In the rows, 128 means zero.
Each row is followed by its class.
[161 180  82 133 158 132 108 122 115 137  71 160 126 173 125 160] => V
[178 182  74 105 156 131 124 117 103 149 115 176 128 143 154 151] => R
[183 231  79 110 201 114 123 104 117 164 101 160 160 110 111 173] => R
[184 148 112 134 152 135 129 112  91 136  97 165 146 134 123 106] => Q
[ 93 123 134 122 148 117 127  82 115 189 132 114 163 124 128 135] => Q
[134 167 106 119 157 164 140  61 137 197 131 146 153 110 131 159] => Q
[124 122 124 143 127 151 128 117  93 137 115 171 126 143 104 130] => W
[122 136 154 154 150 164 117  75 120 170  92 143 166 168 110 120] => Q
[238 224 108 146 177 141 136 108 109 108  97 175 131 130 124 151] => P
[179 188  64 129 139 144 123 127 109 139 131 159 109 141 144 154] => Z
[122 164 104 113 120 138 110  91 111 178 138 142 147 122 142 141] => Z
[122 110 117 139  88 177 128 126 121 126 144 162 104 123 129 119] => W
[143 113  78 124 131 164 134 141 122 126 143 138 112 137 121 121] => W
[ 93  67  77 128 131 149 171 143 112 134 166 125  81 178 153 148] => W
[190 173  98 150 151 143 127 123 111 131 135 157 117 124 145 135] => G
[164 174  79 115 194 122 151 141 133 158 161 141 144 113 122 166] => R
[159 158  90 125 143 151 128  87 135 162 127 124 137 118 162 139] => Q
[128 145  72 126 171 116 123 131  89 141  88 142 122 213 123 156] => V
[212 231  92 136 183 147 113 110 131 139  95 181 146 130 118 156] => P
[135 183  88 117 134 122 100 117 115 142 147 134 133 119 127 154] => R
[145 135 104 128 106 161 112 119 100 134 119 170 116 148 133 130] => W
[130 176  91 137 148 139 126  93 124 170 135 142 130 112 147 167] => Z
[212 193  88 127 147 127 128 134 112  80 119 158 103 126 143 144] => P
[145 190  90 134 153 147 118  79 129 170 136 137 145 160 157 155] => Q
[135 150 110 134 103 150 111 102 105 137 118 162 126 161 129 128] => W
[197 212  93 128 126 124  93 101  82 157 144 137 160 142 125 123] => Z
[148 187  71 112 176 133 101  88 119 180 111 145 165 151 120 130] => R
[155 144  80 118 145 145 128 126 121 147 132 138 129 175 142 129] => Z
[130 154  81 117 132 121 109 112  84 162 144 137 144 150 126 133] => Z
[148 142 101 142 148 146 125 112 116 147 136 128 133 168 132 125] => Q
[189 182  97 128 140 125 118 127  82 103 107 142 120 166 125 132] => V
[217 166 105 102 121 169 125  90 135 177 105 134 166 153 138  96] => Q
[142 151  71  98 159 139 164  89 145 178 142 127 118  87 181 174] => Q
[180 131  85 111 131 173 119 128 102 122  70 143 115 210 105 124] => Y
[140 169 120 130 111 167 102  81 122 171 106 164 140 141 131 134] => Q
[114 205  69 134 178 108 112  98 127 153 141 136 146 101 143 182] => R
[137 180  85 118 141 121  92 106  89 181 132 153 155 124 127 134] => Z
[141 154  90 133 169 143 142 111 115 162 125 149 141 188 126 152] => R
[117  98  76 127 111 163 138 116  93 114 142 138  86 159 128 135] => G
[ 90 105 116 137 113 128 118 126 116 114 125 137 108 113 126 134] => G
[ 68 131 103 126 162  97 123 118 117 167 137 130 147  96 122 163] => Z
[180 183 115 128 162 144 126 110 122 162 124 151 158 125 118 134] => Q
[211 208  83 134 185 146 120 111 120 129  89 195 140  95 117 148] => P
[162 167  83 122 128 143 126 113  86 150 120 157 140 181 133 114] => Y
[ 59  62 104 137  90 156 112 130 120  89 138 103  81 144 123 131] => G
[151 155  80 114 153 123 128 122  90 137  90 135 119 176 109 154] => V
[212 210  92 133 149 153 120  72 125 161 122 158 144 112 161 144] => Q
[133 141 117 137 139 153 119  80 112 179  67 152 151 195 124 132] => Q
[230 215  68 114 176 147 147 104 155 165 115 154 124 107 169 176] => Q
[137 148  89 134 159 140 119 119  99 164  98 190 143 137 116 143] => Z
[210 227 105 131 155 130 128 119 110 114  98 198 128  84 117 153] => P
[229 231 114 139 163 136 116 108 117 113  95 172 138 113 129 150] => P
[214 212 101 138 144 148 104 115 132  91 102 153 114 125 136 150] => P
[ 77  88 124 154 150 151 134 114 140 142 144  92 126 129 108 150] => G

Each row is followed by its class.
[158 104 118 182 109 108 128 178 121 141 114 124 143 139 142  77] => NF
[161 131  88  82 154 107 112  98 113 146 154 133 132 130 116 168] => HR
[187 145 143 122 120 143 147 135  95 193 148 147 115 179 128 114] => Gh
[140 144  99  74 123 104  91 124 144 151 161 150 129 151 118 138] => ZN
[150 131  34 147 133 106 148  72  96 208 113 101 130 118 110 148] => NF
[172 157  77 118 119 116 152  94 112 136 105 133 114 112  98 146] => NF
[183 151 110 109 145 118 134  97 113 127 142 131 127 148 107 142] => Gh
[136 151 117 113 134 126 134 128  84 143 119 133 100 124 117 143] => Gh
[185 129  96 108 150 128 165  93 124 104 138 120 109 113 108 149] => NF
[163 141 114  90 141 111 100  88 132 156 194 130 144 143 123 176] => HR
[181 162 133  86 140 157 110 107 116 116 115 137 123 154  96 143] => Gh
[186 177 119 113 155  89 130  94  98 127  81 139 118 128  94 185] => Gh
[137 133 133 101 108  99 114 136 133 162 147 126 140 130 115 144] => PN
[168 168 134 117 145 107 161 114  73 133  97 146  99 108 120 154] => Gh
[159 167 141 106 153  89 148 139  70 148 121 167 117 132 120 150] => NF
[169 156  95 100 158 141 134  90 124 104 167 141 101 139 120 176] => ZN
[127 143  98 134  98 129 127 138 140 165 126 150 106 126 125 103] => Qg
